Below is a small trained network, with its code and all its weights. Each question gives an input and a class and asks what happens when units are switched off, that is, made to give their printed mean instead of their output.

import numpy as np


def w(rows, s, z=0):
    codes = np.array(rows[::2]) - 128.0
    scale = np.full(codes.shape[1], s)
    scale[-1] = z or s
    return codes * scale


def f(y):
    return np.maximum(y, 0)


def log_softmax(a):
    a = a - a.max(-1, keepdims=True)
    return a - np.log(np.exp(a).sum(-1, keepdims=True))


def net(x, mask):
    res = np.array(x, float).reshape(1, 2) / 4 @ E
    y = f(res @ A[0][:, :-1].T + A[0][:, -1])
    res = res + np.where(mask, y, B[0][:, -1]) @ B[0][:, :-1]
    return log_softmax(res[-1] @ U[:, :-1].T + U[:, -1])


A, B = {}, {}
E = w([
[76,72,255,248,31,138,67,155,189,159,156],'x0',
[54,227,49,206,153,220,215,198,62,185,182],'x1',
],0.0065)
A[0] = w([
[86,162,162,170,104,146,116,150,139,164,145,40],'n1',
[87,84,204,184,71,131,66,149,178,142,141,66],'n2',
[123,61,213,203,59,126,54,114,203,115,123,61],'n3',
[206,45,154,52,115,44,79,65,190,73,76,51],'n4',
[117,112,206,163,65,125,89,153,180,134,146,208],'n5',
[177,38,182,104,107,79,53,84,189,71,82,41],'n6',
[121,118,175,171,100,128,85,136,154,144,133,34],'n7',
[184,90,146,79,110,84,85,87,130,79,77,229],'n8',
[202,202,29,14,219,87,178,83,63,28,86,13],'n9',
[123,138,143,152,114,156,119,130,111,129,153,243],'n10',
[142,129,152,127,115,126,120,127,151,120,119,248],'n11',
[125,116,186,188,77,105,78,106,187,121,132,202],'n12',
[85,125,201,205,81,192,106,180,142,171,184,69],'n13',
[97,142,148,150,102,135,132,144,123,148,117,237],'n14',
[87,191,109,159,165,180,181,155,105,161,188,219],'n15',
[101,125,175,186,76,149,131,124,134,157,148,43],'n16',
[95,83,197,202,48,140,95,138,187,127,143,122],'n17',
[212,41,181,60,122,65,46,75,201,70,57,35],'n18',
[147,43,194,122,96,52,30,89,193,76,76,33],'n19',
[35,224,106,215,97,218,203,203,80,182,180,105],'n20',
[209,194,2,6,239,97,203,95,20,91,66,56],'n21',
[58,223,98,211,133,226,197,213,60,214,198,13],'n22',
[92,206,93,159,154,215,191,182,61,164,166,194],'n23',
[130,119,135,113,120,137,136,132,131,130,124,245],'n24',
[88,113,180,191,65,134,108,135,169,153,138,48],'n25',
[70,123,182,216,84,148,99,161,164,166,153,60],'n26',
[54,209,73,176,152,225,211,227,62,212,212,1],'n27',
[123,151,67,104,164,148,165,131,93,130,139,229],'n28',
[158,65,166,96,101,85,69,64,178,90,84,226],'n29',
],0.0081,0.0085)
B[0] = w([
[211,54,35,131,172,88,104,169,123,80,177,142],'n1',
[168,86,74,82,218,96,187,207,51,104,191,183],'n2',
[185,46,49,94,216,68,189,206,62,78,200,197],'n3',
[204,73,42,230,77,85,45,153,201,83,142,204],'n4',
[82,196,192,57,161,146,183,140,59,183,133,218],'n5',
[224,50,26,221,59,130,36,101,214,60,118,192],'n6',
[204,52,36,96,203,56,164,212,71,73,198,145],'n7',
[112,198,178,167,55,173,63,58,190,173,86,227],'n8',
[234,30,27,47,247,20,232,255,30,63,251,219],'n9',
[110,214,207,71,118,150,168,116,110,196,124,202],'n10',
[50,244,212,61,95,207,166,52,105,218,57,205],'n11',
[117,163,152,74,174,129,183,162,60,154,146,214],'n12',
[217,63,20,95,202,53,158,215,77,101,197,178],'n13',
[54,241,212,45,112,167,197,88,72,229,94,199],'n14',
[97,189,190,142,61,155,68,86,196,172,100,229],'n15',
[197,52,33,89,216,65,142,199,64,85,194,149],'n16',
[149,141,92,79,183,127,171,183,71,151,178,201],'n17',
[216,55,41,226,58,99,52,106,203,37,128,209],'n18',
[213,87,77,216,70,101,39,117,216,79,131,197],'n19',
[199,118,135,218,71,133,43,86,201,105,122,230],'n20',
[215,89,63,33,242,45,223,241,38,141,240,254],'n21',
[215,48,37,222,66,66,22,124,220,36,122,212],'n22',
[118,181,164,193,68,177,65,75,211,148,95,242],'n23',
[72,237,215,90,79,175,94,55,126,214,72,204],'n24',
[216,35,14,86,203,47,176,208,74,96,203,163],'n25',
[208,57,22,89,208,54,159,205,65,102,195,173],'n26',
[214,28,33,241,54,61,16,137,224,27,141,214],'n27',
[96,204,198,42,147,156,197,111,73,203,104,221],'n28',
[79,191,195,168,72,191,62,56,179,168,66,239],'n29',
],0.0087,0.013)
U = w([
[156,102,67,235,59,120,46,99,206,103,112,47],'0',
[154,101,65,37,230,92,206,213,36,125,182,48],'1',
[75,208,212,68,79,182,153,64,105,193,76,232],'2',
[13,23,212,206,47,221,235,42,28,18,47,11],'3',
[23,3,14,53,31,233,241,33,35,14,22,11],'4',
[21,29,211,213,37,227,244,51,16,21,39,11],'5',
[10,21,230,142,83,186,114,223,170,25,57,11],'6',
],0.012,0.011)

Each question gives the input, the list of numbers given to net, and the class t.
The units are the neurons (one row each of A and B). Each row of codes is followed by its name. A weight is (code - 128) times the scale printed after its matrix; where a second scale follows, it is the last column's (A, B and U).
mask holds one flag per neuron, in row order. A switched-off neuron (its flag False) gives its mean, the last column of its row in B, instead of its output. The means were averaged over made-up inputs and are rounded, as every weight is.
A unit's drop is (log p(t) with every unit on - log p(t) with that unit switched off) / (log p(t) with every unit on - log p(t) with every unit switched off).
most important unit: the unit with the biggest drop
k most important neurons: the k neurons with the biggest drops, biggest first
drop of u: that unit's drop, to one decimal
input [-5,5], class 0: 2 most important neurons : [n23; n27]
input [5,-4], class 1: most important unit : n3
input [-2,4], class 0: 2 most important neurons : [n27; n22]
input [4,3], class 1: 2 most important neurons : [n29; n13]
input [-7,7], class 0: 4 most important neurons : [n27; n23; n22; n20]
input [-8,-8], class 0: 2 most important neurons : [n18; n4]
input [3,0], class 2: 2 most important neurons : [n21; n9]
input [6,5], class 1: 2 most important neurons : [n13; n26]
input [6,-5], class 1: 2 most important neurons : [n3; n2]
input [-3,-3], class 2: 2 most important neurons : [n27; n22]
input [3,2], class 2: 2 most important neurons : [n21; n9]
input [7,6], class 1: 2 most important neurons : [n13; n26]
input [3,-3], class 2: drop of n27 : 0.2
input [-2,-2], class 2: drop of n22 : 0.0
input [4,-2], class 1: drop of n3 : 0.1
input [4,-3], class 1: most important neuron : [n3]
